Below are the code and all the weights of a small trained network. Each question names an input and a class and asks about switching units off, where a switched-off unit gives its printed mean instead of its output.

import numpy as np


def w(rows, s, z=0):
    codes = np.array(rows[::2]) - 128.0
    scale = np.full(codes.shape[1], s)
    scale[-1] = z or s
    return codes * scale


def f(y):
    return np.maximum(y, 0)


def log_softmax(a):
    a = a - a.max(-1, keepdims=True)
    return a - np.log(np.exp(a).sum(-1, keepdims=True))


def net(x, mask):
    res = np.array(x, float).reshape(1, 7) / 4 @ E
    y = f(res @ A[0][:, :-1].T + A[0][:, -1])
    res = res + np.where(mask, y, B[0][:, -1]) @ B[0][:, :-1]
    return log_softmax(res[-1] @ U[:, :-1].T + U[:, -1])


A, B = {}, {}
E = w([
[48,136,26,208,5,127,114,57,111,136,90],'x0',
[153,142,151,79,42,206,90,182,96,167,168],'x1',
[140,214,93,66,155,109,164,140,188,196,122],'x2',
[67,84,119,63,255,121,124,115,62,77,196],'x3',
[163,133,126,90,59,179,251,150,99,173,53],'x4',
[182,190,125,47,65,75,93,65,45,63,117],'x5',
[166,204,130,156,208,109,144,44,92,164,117],'x6',
],0.0076)
A[0] = w([
[160,151,160,91,139,184,131,178,70,135,159,128],'neuron 1',
[153,132,138,172,154,89,153,40,93,53,69,202],'neuron 2',
[73,172,51,117,88,84,70,78,75,124,149,168],'neuron 3',
[72,152,173,248,163,139,120,171,134,118,183,149],'neuron 4',
[132,92,154,183,114,192,114,164,152,110,63,231],'neuron 5',
[94,145,71,141,45,61,85,123,111,91,164,151],'neuron 6',
[209,107,123,113,80,196,180,170,194,101,59,214],'neuron 7',
[168,178,116,98,134,110,190,41,121,94,91,251],'neuron 8',
[87,116,66,188,123,80,79,112,120,105,158,248],'neuron 9',
[78,85,101,234,95,147,150,117,77,184,85,223],'neuron 10',
[123,132,107,74,95,169,154,36,71,119,179,203],'neuron 11',
[95,91,122,149,68,154,220,157,157,174,113,135],'neuron 12',
[166,197,156,41,125,125,101,146,130,171,145,162],'neuron 13',
[110,74,149,123,220,86,139,142,123,72,171,214],'neuron 14',
[125,126,117,142,234,105,143,140,121,115,197,177],'neuron 15',
[215,190,159,95,158,82,128,124,132,190,185,182],'neuron 16',
[98,87,110,151,117,169,155,155,146,183,103,173],'neuron 17',
[146,166,132,117,86,180,179,116,116,123,84,239],'neuron 18',
[140,115,155,50,195,90,154,109,130,140,152,214],'neuron 19',
[74,101,99,113,61,212,172,156,135,206,187,232],'neuron 20',
[153,103,179,147,175,125,117,130,159,79,147,182],'neuron 21',
[127,100,118,87,255,68,148,117,162,93,176,152],'neuron 22',
[165,109,143,58,89,204,104,168,70,139,204,142],'neuron 23',
[166,146,183,93,49,89,149,176,66,68,153,198],'neuron 24',
[80,116,147,201,181,138,106,133,170,121,176,201],'neuron 25',
],0.0078,0.0031)
B[0] = w([
[178,69,169,137,172,155,120,169,137,118,108,197],'neuron 1',
[112,160,117,115,96,137,124,114,56,174,153,209],'neuron 2',
[82,161,168,117,56,140,100,62,128,71,131,216],'neuron 3',
[154,185,37,168,150,133,71,101,157,185,169,198],'neuron 4',
[146,92,103,169,115,76,150,131,168,163,145,207],'neuron 5',
[73,117,148,118,62,111,113,81,163,80,132,209],'neuron 6',
[87,78,104,105,100,69,177,199,193,161,106,248],'neuron 7',
[120,140,157,100,103,105,152,137,53,174,100,222],'neuron 8',
[87,144,137,133,122,132,60,1,156,145,155,209],'neuron 9',
[172,168,46,150,149,73,149,60,79,144,125,224],'neuron 10',
[161,133,162,164,78,207,113,104,73,76,108,204],'neuron 11',
[164,67,70,79,131,63,194,85,154,77,140,215],'neuron 12',
[173,157,167,53,160,135,94,237,141,86,103,218],'neuron 13',
[65,95,123,140,151,153,144,101,104,161,197,248],'neuron 14',
[104,139,157,124,220,173,167,136,105,134,183,229],'neuron 15',
[136,157,215,61,172,98,103,179,150,155,63,221],'neuron 16',
[164,93,41,138,183,136,168,112,167,141,128,194],'neuron 17',
[206,125,105,112,84,70,171,149,109,127,64,219],'neuron 18',
[98,115,204,73,155,186,147,171,99,153,146,223],'neuron 19',
[187,111,37,110,157,151,143,95,180,56,96,238],'neuron 20',
[82,120,101,120,152,110,115,141,143,135,188,200],'neuron 21',
[57,100,131,23,184,214,155,152,79,152,238,255],'neuron 22',
[191,63,150,189,134,178,100,196,159,71,129,229],'neuron 23',
[104,98,152,214,41,149,96,186,151,130,87,233],'neuron 24',
[124,173,68,168,193,144,85,68,165,250,191,212],'neuron 25',
],0.0069,0.0096)
U = w([
[59,130,136,107,52,112,62,56,149,48,131,111],'0',
[187,75,126,159,119,198,82,190,146,64,95,54],'1',
[160,189,157,50,135,70,143,182,137,168,57,115],'2',
[172,80,31,101,115,52,255,106,180,97,94,96],'3',
[102,69,132,159,52,15,145,180,151,160,105,254],'4',
[46,104,119,74,208,184,172,129,98,165,186,197],'5',
[141,168,109,139,58,114,174,59,17,133,87,23],'6',
[132,166,41,232,171,104,69,71,163,240,144,215],'7',
],0.0077,0.0012)

Each question gives the input, the list of numbers given to net, and the class t.
The units are the neurons (one row each of A and B). Each row of codes is followed by its name. A weight is (code - 128) times the scale printed after its matrix; where a second scale follows, it is the last column's (A, B and U).
mask holds one flag per neuron, in row order. A switched-off neuron (its flag False) gives its mean, the last column of its row in B, instead of its output. The means were averaged over made-up inputs and are rounded, as every weight is.
A unit's drop is (log p(t) with every unit on - log p(t) with that unit switched off) / (log p(t) with every unit on - log p(t) with every unit switched off).
The circuit of an input: a set's keep is (log p(t) with only the set's units on - log p(t) with every unit switched off) / (log p(t) with every unit on - log p(t) with every unit switched off). Starting from the 12 units with the biggest drops (on a tie, the unit counted first), units are removed one at a time, each time the one whose removal leaves the highest keep (on an exact tie, the one counted first), for as long as the keep stays at least 0.8.
units of the circuit, in order: the units of the circuit, biggest drop first
k most important neurons: the k neurons with the biggest drops, biggest first
drop when u is switched off: that unit's drop, to one decimal
input [2,-2,1,-6,-4,-7,-6], class 7: 2 most important neurons => [neuron 25; neuron 4]
input [-7,2,-5,1,7,7,7], class 2: units of the circuit, in order => [neuron 16]
input [-2,-4,-8,-4,-8,4,-4], class 7: units of the circuit, in order => [neuron 25; neuron 4]
input [-3,8,2,-6,4,8,1], class 1: 2 most important neurons => [neuron 23; neuron 24]
input [5,4,7,-7,0,4,-4], class 3: units of the circuit, in order => [neuron 20; neuron 12]
input [-2,5,-2,-6,0,4,5], class 2: units of the circuit, in order => [neuron 16; neuron 13]
input [5,8,-6,1,8,6,-7], class 1: 4 most important neurons => [neuron 23; neuron 24; neuron 11; neuron 1]
input [-1,-5,0,-7,3,3,8], class 2: units of the circuit, in order => [neuron 16; neuron 14]
input [8,0,-4,-1,3,-6,2], class 3: 2 most important neurons => [neuron 12; neuron 20]
input [-7,-7,-8,-7,3,-5,1], class 7: units of the circuit, in order => [neuron 4; neuron 25]
input [-4,8,-6,-2,5,-5,8], class 1: 2 most important neurons => [neuron 23; neuron 1]
input [-1,3,0,-7,4,7,8], class 2: 2 most important neurons => [neuron 16; neuron 13]
input [7,-6,6,6,3,5,-5], class 0: 2 most important neurons => [neuron 3; neuron 6]
input [6,-8,8,4,-8,-8,-8], class 7: units of the circuit, in order => [neuron 25]
input [7,0,6,-8,-4,-4,-1], class 3: 2 most important neurons => [neuron 12; neuron 20]
input [-6,-5,-1,-6,-8,-5,8], class 5: 2 most important neurons => [neuron 22; neuron 15]
input [7,7,8,-1,3,5,-8], class 3: 2 most important neurons => [neuron 20; neuron 12]
input [2,4,-5,-7,8,8,3], class 4: 2 most important neurons => [neuron 7; neuron 24]
input [-3,-4,8,-1,7,-2,0], class 2: drop when neuron 2 is switched off => -0.1
input [-8,2,-4,-3,-4,6,-1], class 1: drop when neuron 23 is switched off => 0.1
input [-8,-3,-5,-6,5,2,3], class 2: drop when neuron 14 is switched off => 0.1
input [7,5,5,8,2,-1,-7], class 3: units of the circuit, in order => [neuron 20]
input [-4,2,2,-5,4,-3,7], class 2: drop when neuron 16 is switched off => 0.2
